Below is a small trained network, with its code and all its weights. Each question gives an input and a target symbol and asks what happens when units are switched off, that is, made to give their printed mean instead of their output.

import numpy as np


def w(rows, s, z=0):
    codes = np.array(rows[::2]) - 128.0
    scale = np.full(codes.shape[1], s)
    scale[-1] = z or s
    return codes * scale


def norm(h):
    return h / np.sqrt((h * h).mean(-1, keepdims=True) + 1e-5)


def f(y):
    return y / 2 * (1 + np.tanh(0.7978845608 * (y + 0.044715 * y**3)))


def softmax(a):
    e = np.exp(a - a.max(-1, keepdims=True))
    return e / e.sum(-1, keepdims=True)


def log_softmax(a):
    a = a - a.max(-1, keepdims=True)
    return a - np.log(np.exp(a).sum(-1, keepdims=True))


def net(x, mask):
    ids = ['αβδεζηθμξπστψ'.index(c) for c in x.split()]
    T = len(ids)
    res = E[ids] + P[:T]
    r = norm(res)
    for j in range(2):
        rows = slice(2 * j, 2 * j + 2)
        q, k, v = (r @ M[0][rows].T for M in (Q, K, V))
        z = softmax(np.where(np.tri(T) > 0, q @ k.T / 2**0.5, -1e9)) @ v
        o = O[0][rows]
        res = res + np.where(mask[j], z, o[:, -1]) @ o[:, :-1]
    y = f(norm(res) @ A[0][:, :-1].T + A[0][:, -1])
    res = res + np.where(mask[2:6], y, B[0][:, -1]) @ B[0][:, :-1]
    return log_softmax(norm(res)[-1] @ U[:, :-1].T + U[:, -1])


Q, K, V, O, A, B = {}, {}, {}, {}, {}, {}
E = w([
[129,203,67,137,131],'α',
[35,116,152,66,65],'β',
[44,106,132,172,34],'δ',
[156,71,182,107,150],'ε',
[79,75,151,77,98],'ζ',
[79,93,169,89,92],'η',
[139,79,180,121,115],'θ',
[153,127,3,71,156],'μ',
[151,44,188,135,129],'ξ',
[163,125,15,137,167],'π',
[146,165,56,62,156],'σ',
[126,33,174,113,141],'τ',
[200,103,65,107,213],'ψ',
],0.014)
P = w([
[221,122,132,143,1],'0',
[118,44,3,44,120],'1',
[116,68,45,72,128],'2',
[125,74,63,89,140],'3',
[131,78,77,113,143],'4',
[146,70,93,138,153],'5',
[159,65,113,167,168],'6',
],0.0082)
Q[0] = w([
[93,129,164,139,77],'h0',
[64,133,255,92,150],'h0',
[125,152,56,176,128],'h1',
[187,107,53,117,126],'h1',
],0.013)
K[0] = w([
[76,125,116,141,114],'h0',
[58,108,134,126,221],'h0',
[185,116,84,156,3],'h1',
[194,182,182,113,111],'h1',
],0.013)
V[0] = w([
[175,177,60,106,166],'h0',
[109,208,158,73,66],'h0',
[46,147,56,254,118],'h1',
[73,183,84,89,10],'h1',
],0.0079)
O[0] = w([
[169,78,95,175,2,69],'h0',
[194,38,219,88,107,116],'h0',
[153,224,110,22,119,22],'h1',
[163,139,188,133,147,252],'h1',
],0.012,0.0036)
A[0] = w([
[219,135,168,139,126,44],'n0',
[112,142,221,88,116,96],'n1',
[194,155,65,124,160,150],'n2',
[45,2,163,105,65,253],'n3',
],0.012,0.0051)
B[0] = w([
[135,73,169,7,40,132],'n0',
[85,122,57,208,152,150],'n1',
[48,198,63,60,114,149],'n2',
[216,146,236,255,88,253],'n3',
],0.011,0.015)
U = w([
[168,104,195,177,68,135],'α',
[85,143,112,217,164,175],'β',
[29,129,99,144,166,254],'δ',
[120,98,77,142,194,110],'ε',
[76,116,66,129,171,148],'ζ',
[141,188,116,48,192,214],'η',
[162,95,128,40,57,105],'θ',
[171,122,122,108,210,63],'μ',
[168,106,170,60,168,69],'ξ',
[177,123,49,141,58,35],'π',
[138,181,9,118,95,106],'σ',
[148,101,140,99,198,96],'τ',
[104,104,42,169,88,90],'ψ',
],0.014,0.0039)

Each question gives the input, a string of symbols that net reads in full, and the target symbol t.
The units are the heads (2 rows each of Q, K, V and O) and the neurons (one row each of A and B). Each row of codes is followed by its name. A weight is (code - 128) times the scale printed after its matrix; where a second scale follows, it is the last column's (O, A, B and U).
mask holds one flag per unit, heads first, then neurons. A switched-off unit (its flag False) gives its mean, the last column of its rows in O or B, instead of its output. The means were averaged over made-up inputs and are rounded, as every weight is.
A unit's drop is (log p(t) with every unit on - log p(t) with that unit switched off) / (log p(t) with every unit on - log p(t) with every unit switched off).
The circuit of an input: a set's keep is (log p(t) with only the set's units on - log p(t) with every unit switched off) / (log p(t) with every unit on - log p(t) with every unit switched off). Starting from all 6 units, units are removed one at a time, each time the one whose removal leaves the highest keep (on an exact tie, the one counted first), for as long as the keep stays at least 0.8.
circuit, biggest first: the units of the circuit, biggest drop first
most important unit: the unit with the biggest drop
top k neurons: the k neurons with the biggest drops, biggest first
which heads matter: for each layer, one digit per head in row order, 1 if its drop is at least 0.15 and else 0, layers parted by /
drop when u is switched off: that unit's drop, to one decimal
input β β σ, target ξ: circuit, biggest first	h0; n3
input α π π τ σ, target θ: circuit, biggest first	h0; h1; n3
input β θ ζ α ε η α, target ξ: most important unit	n3
input δ ξ δ δ δ ε ξ, target β: which heads matter	10
input α ε ζ δ ζ α, target θ: circuit, biggest first	h0; h1; n3
input ε β β δ δ α δ, target δ: circuit, biggest first	h1; n3; n1
input α β β σ ψ, target θ: circuit, biggest first	h0; h1; n3; n0
input α δ ε β μ θ δ, target β: circuit, biggest first	h1; n1; h0
input π π ε ξ β ζ σ, target σ: circuit, biggest first	h0; n3
input τ α π δ α, target δ: circuit, biggest first	n3; h0
input δ δ δ ψ, target η: top 2 neurons	n3; n2
input α β δ ψ, target θ: top 2 neurons	n3; n0
input β δ δ π, target ξ: circuit, biggest first	h0; n3; h1
input ψ β δ π ψ, target ψ: most important unit	h0
input ψ μ δ δ α, target ψ: circuit, biggest first	h0; n3
input π δ δ δ α β ψ, target σ: top 2 neurons	n2; n3
input μ ε α μ δ π μ, target π: top 2 neurons	n3; n2
input ψ π μ δ σ, target ψ: drop when n1 is switched off	0.0
input τ δ π τ α δ, target β: drop when h0 is switched off	1.0
input ψ β ψ, target ψ: drop when h0 is switched off	0.4
